Below is a small trained network, with its code and all its weights. Each question gives an input and a target symbol and asks what happens when units are switched off, that is, made to give their printed mean instead of their output.

import numpy as np


def w(rows, s, z=0):
    codes = np.array(rows[::2]) - 128.0
    scale = np.full(codes.shape[1], s)
    scale[-1] = z or s
    return codes * scale


def norm(h):
    return h / np.sqrt((h * h).mean(-1, keepdims=True) + 1e-5)


def f(y):
    return y / 2 * (1 + np.tanh(0.7978845608 * (y + 0.044715 * y**3)))


def softmax(a):
    e = np.exp(a - a.max(-1, keepdims=True))
    return e / e.sum(-1, keepdims=True)


def log_softmax(a):
    a = a - a.max(-1, keepdims=True)
    return a - np.log(np.exp(a).sum(-1, keepdims=True))


def net(x, mask):
    ids = ['βδεθμσφψω'.index(c) for c in x.split()]
    T = len(ids)
    res = E[ids] + P[:T]
    u = 0
    for l in range(2):
        q, k, v = (norm(res) @ M[l].T for M in (Q, K, V))
        z = softmax(np.where(np.tri(T) > 0, q @ k.T / 4**0.5, -1e9)) @ v
        res = res + np.where(mask[u], z, O[l][:, -1]) @ O[l][:, :-1]
        u += 1
        y = f(norm(res) @ A[l][:, :-1].T + A[l][:, -1])
        res = res + np.where(mask[u : u + 16], y, B[l][:, -1]) @ B[l][:, :-1]
        u += 16
    return log_softmax(norm(res)[-1] @ U[:, :-1].T + U[:, -1])


Q, K, V, O, A, B = {}, {}, {}, {}, {}, {}
E = w([
[150,128,122,110,74,86],'β',
[164,111,121,107,103,66],'δ',
[158,127,118,140,66,84],'ε',
[177,119,119,116,74,83],'θ',
[147,109,144,82,144,49],'μ',
[114,173,154,166,64,112],'σ',
[89,174,169,87,141,77],'φ',
[131,2,149,195,41,138],'ψ',
[203,161,162,83,140,174],'ω',
],0.019)
P = w([
[100,142,13,95,136,151],'0',
[86,154,40,86,67,139],'1',
[100,149,63,92,48,125],'2',
[108,135,85,114,44,108],'3',
[144,125,116,119,36,72],'4',
[140,116,137,131,41,71],'5',
[138,111,159,138,45,74],'6',
[140,109,180,147,50,76],'7',
[137,93,198,153,65,75],'8',
[135,89,218,168,69,77],'9',
[123,85,235,157,61,80],'10',
[120,78,254,154,68,81],'11',
],0.012)
Q[0] = w([
[215,184,218,60,98,61],'L0H1',
[149,81,50,64,129,217],'L0H1',
[86,100,254,85,84,168],'L0H1',
[133,80,102,102,21,22],'L0H1',
],0.0063)
K[0] = w([
[134,70,212,137,43,141],'L0H1',
[142,153,65,156,151,73],'L0H1',
[65,38,150,130,204,169],'L0H1',
[153,82,254,141,162,137],'L0H1',
],0.0081)
V[0] = w([
[176,240,140,59,179,113],'L0H1',
[63,228,135,191,168,56],'L0H1',
[172,223,172,113,89,172],'L0H1',
[254,140,106,131,133,141],'L0H1',
],0.0095)
O[0] = w([
[166,248,97,30,65,144,1],'L0H1',
[218,172,55,178,128,84,6],'L0H1',
[193,129,142,73,88,219,179],'L0H1',
[106,106,113,26,85,132,162],'L0H1',
],0.012,0.0041)
A[0] = w([
[46,76,89,139,160,131,99],'L0N1',
[169,83,106,95,208,88,147],'L0N2',
[129,114,188,114,152,197,76],'L0N3',
[146,130,154,79,166,127,93],'L0N4',
[88,139,96,112,76,202,172],'L0N5',
[75,173,164,195,112,111,84],'L0N6',
[96,110,133,179,227,124,1],'L0N7',
[140,143,122,173,152,76,70],'L0N8',
[159,164,163,108,77,106,80],'L0N9',
[133,165,63,121,43,129,115],'L0N10',
[214,254,172,118,195,165,110],'L0N11',
[126,179,118,176,70,254,51],'L0N12',
[183,188,132,37,159,88,132],'L0N13',
[32,117,67,159,131,144,29],'L0N14',
[48,170,202,142,152,132,5],'L0N15',
[146,113,187,139,234,150,155],'L0N16',
],0.011,0.0068)
B[0] = w([
[125,164,128,194,86,227,188],'L0N1',
[95,193,134,146,55,182,137],'L0N2',
[117,107,91,140,108,73,140],'L0N3',
[115,161,126,148,87,115,119],'L0N4',
[156,111,104,162,205,127,215],'L0N5',
[180,91,154,123,147,128,163],'L0N6',
[160,142,160,186,100,156,138],'L0N7',
[102,141,151,131,105,138,121],'L0N8',
[116,150,156,138,164,59,205],'L0N9',
[189,84,141,162,171,97,254],'L0N10',
[58,81,134,114,255,197,166],'L0N11',
[224,92,140,168,87,159,149],'L0N12',
[143,196,146,185,145,151,221],'L0N13',
[135,146,105,128,75,165,121],'L0N14',
[175,30,73,84,99,154,127],'L0N15',
[104,148,125,160,79,111,179],'L0N16',
],0.01,0.0048)
Q[1] = w([
[67,171,151,140,85,227],'L1H1',
[72,39,135,102,133,51],'L1H1',
[220,117,230,86,130,18],'L1H1',
[242,117,254,138,159,81],'L1H1',
],0.0089)
K[1] = w([
[146,111,49,91,114,141],'L1H1',
[142,147,180,172,34,100],'L1H1',
[116,133,249,148,123,154],'L1H1',
[102,104,248,129,137,161],'L1H1',
],0.016)
V[1] = w([
[122,68,75,50,121,150],'L1H1',
[199,134,127,164,129,161],'L1H1',
[163,42,135,142,118,157],'L1H1',
[90,147,173,133,250,141],'L1H1',
],0.015)
O[1] = w([
[205,28,76,105,74,101,22],'L1H1',
[173,237,139,131,50,150,190],'L1H1',
[83,111,61,150,28,153,253],'L1H1',
[109,83,245,173,169,243,123],'L1H1',
],0.012,0.0052)
A[1] = w([
[108,100,95,42,125,134,105],'L1N1',
[114,106,132,80,53,141,124],'L1N2',
[166,144,160,114,139,83,101],'L1N3',
[186,180,158,31,120,210,78],'L1N4',
[89,140,180,52,141,118,146],'L1N5',
[148,137,135,151,87,154,93],'L1N6',
[117,167,41,103,151,77,2],'L1N7',
[137,114,158,95,104,101,97],'L1N8',
[91,79,136,156,156,125,156],'L1N9',
[80,156,37,101,125,205,150],'L1N10',
[212,113,74,124,186,140,96],'L1N11',
[103,250,68,138,107,123,50],'L1N12',
[121,200,90,68,179,192,125],'L1N13',
[125,106,165,146,84,88,177],'L1N14',
[120,109,165,107,93,249,90],'L1N15',
[106,121,79,148,127,171,133],'L1N16',
],0.017,0.0095)
B[1] = w([
[107,146,194,160,119,123,141],'L1N1',
[92,148,195,117,151,137,195],'L1N2',
[119,102,114,145,160,126,146],'L1N3',
[61,52,103,53,118,230,188],'L1N4',
[193,91,58,133,110,162,155],'L1N5',
[141,130,124,103,132,112,148],'L1N6',
[54,78,110,129,158,205,133],'L1N7',
[112,120,147,157,149,123,138],'L1N8',
[176,146,148,109,140,154,200],'L1N9',
[125,159,94,166,223,94,132],'L1N10',
[77,185,157,114,104,140,144],'L1N11',
[221,81,139,164,94,180,161],'L1N12',
[130,69,148,96,58,78,155],'L1N13',
[136,170,171,115,155,123,248],'L1N14',
[120,115,43,4,116,126,172],'L1N15',
[140,115,99,114,166,106,144],'L1N16',
],0.017,0.012)
U = w([
[59,248,105,117,84,136,98],'β',
[11,107,98,139,206,130,155],'δ',
[95,139,82,129,107,62,254],'ε',
[127,87,160,42,63,7,23],'θ',
[162,105,139,108,203,58,220],'μ',
[200,177,145,142,69,149,180],'σ',
[167,164,185,122,230,216,25],'φ',
[115,54,154,178,108,121,105],'ψ',
[111,98,144,26,73,185,112],'ω',
],0.015,0.0067)

Each question gives the input, a string of symbols that net reads in full, and the target symbol t.
The units are the heads (4 rows each of Q, K, V and O) and the neurons (one row each of A and B). Each row of codes is followed by its name. A weight is (code - 128) times the scale printed after its matrix; where a second scale follows, it is the last column's (O, A, B and U).
mask holds one flag per unit, layer by layer, with each layer's heads first. A switched-off unit (its flag False) gives its mean, the last column of its rows in O or B, instead of its output. The means were averaged over made-up inputs and are rounded, as every weight is.
A unit's drop is (log p(t) with every unit on - log p(t) with that unit switched off) / (log p(t) with every unit on - log p(t) with every unit switched off).
The circuit of an input: a set's keep is (log p(t) with only the set's units on - log p(t) with every unit switched off) / (log p(t) with every unit on - log p(t) with every unit switched off). Starting from the 12 units with the biggest drops (on a tie, the unit counted first), units are removed one at a time, each time the one whose removal leaves the highest keep (on an exact tie, the one counted first), for as long as the keep stays at least 0.8.
units of the circuit, in order: the units of the circuit, biggest drop first
unit that matters most: the unit with the biggest drop
k most important neurons: the k neurons with the biggest drops, biggest first
top k neurons in layer l: the k neurons of layer l with the biggest drops, biggest first
input μ ω δ θ σ θ σ θ, target σ: units of the circuit, in order : [L1H1; L1N12]
input ψ ω σ β, target δ: unit that matters most : L0H1
input μ φ δ σ σ ψ β ω, target β: top 2 neurons in layer 0 : [L0N16; L0N3]
input ω θ ψ φ, target θ: units of the circuit, in order : [L1H1; L0H1; L0N1; L0N10]
input ω β φ φ β ω δ ω μ ψ, target θ: units of the circuit, in order : [L0H1; L1H1; L1N4]
input ω σ ω θ ε σ β σ ε σ θ φ, target φ: units of the circuit, in order : [L0H1; L1H1]
input θ ω δ θ ω ψ φ, target ψ: units of the circuit, in order : [L0H1; L1H1]
input θ ε μ σ φ δ μ σ μ σ β θ, target σ: units of the circuit, in order : [L0H1; L1H1; L1N12]
input σ ε σ θ μ, target σ: units of the circuit, in order : [L0H1; L1N12; L0N2]
input φ ψ θ ω ω μ ω β δ ω, target θ: 2 most important neurons : [L0N3; L0N13]
input ω σ μ φ δ σ θ φ σ, target φ: units of the circuit, in order : [L0H1; L1H1; L0N11]
input ε φ δ ε μ β ω μ β θ, target μ: top 2 neurons in layer 0 : [L0N9; L0N13]
input β σ ψ φ β, target β: top 2 neurons in layer 1 : [L1N4; L1N12]
input ε δ φ ε φ ε δ, target φ: most important neuron : [L0N13]
input ω θ σ ω φ δ σ θ ε σ σ ε, target σ: units of the circuit, in order : [L0H1; L1H1; L1N12]
input σ θ σ δ, target σ: units of the circuit, in order : [L1H1; L1N12]
input σ φ δ φ β δ ε, target ε: units of the circuit, in order : [L1H1; L0H1]
input ω ψ δ σ, target θ: units of the circuit, in order : [L0H1; L1H1; L0N10]
input ω φ ε μ, target φ: top 2 neurons in layer 1 : [L1N15; L1N4]
input ω ω ω ψ ω ω σ σ σ, target θ: most important neuron : [L0N13]
input φ β δ β θ φ μ θ δ, target μ: top 2 neurons in layer 0 : [L0N13; L0N2]
input σ ψ σ β, target β: 2 most important neurons : [L0N1; L0N11]
input σ φ μ ω μ μ φ, target φ: 2 most important neurons : [L0N9; L0N11]
input ψ σ ε ω σ μ δ, target θ: 2 most important neurons : [L0N13; L0N15]
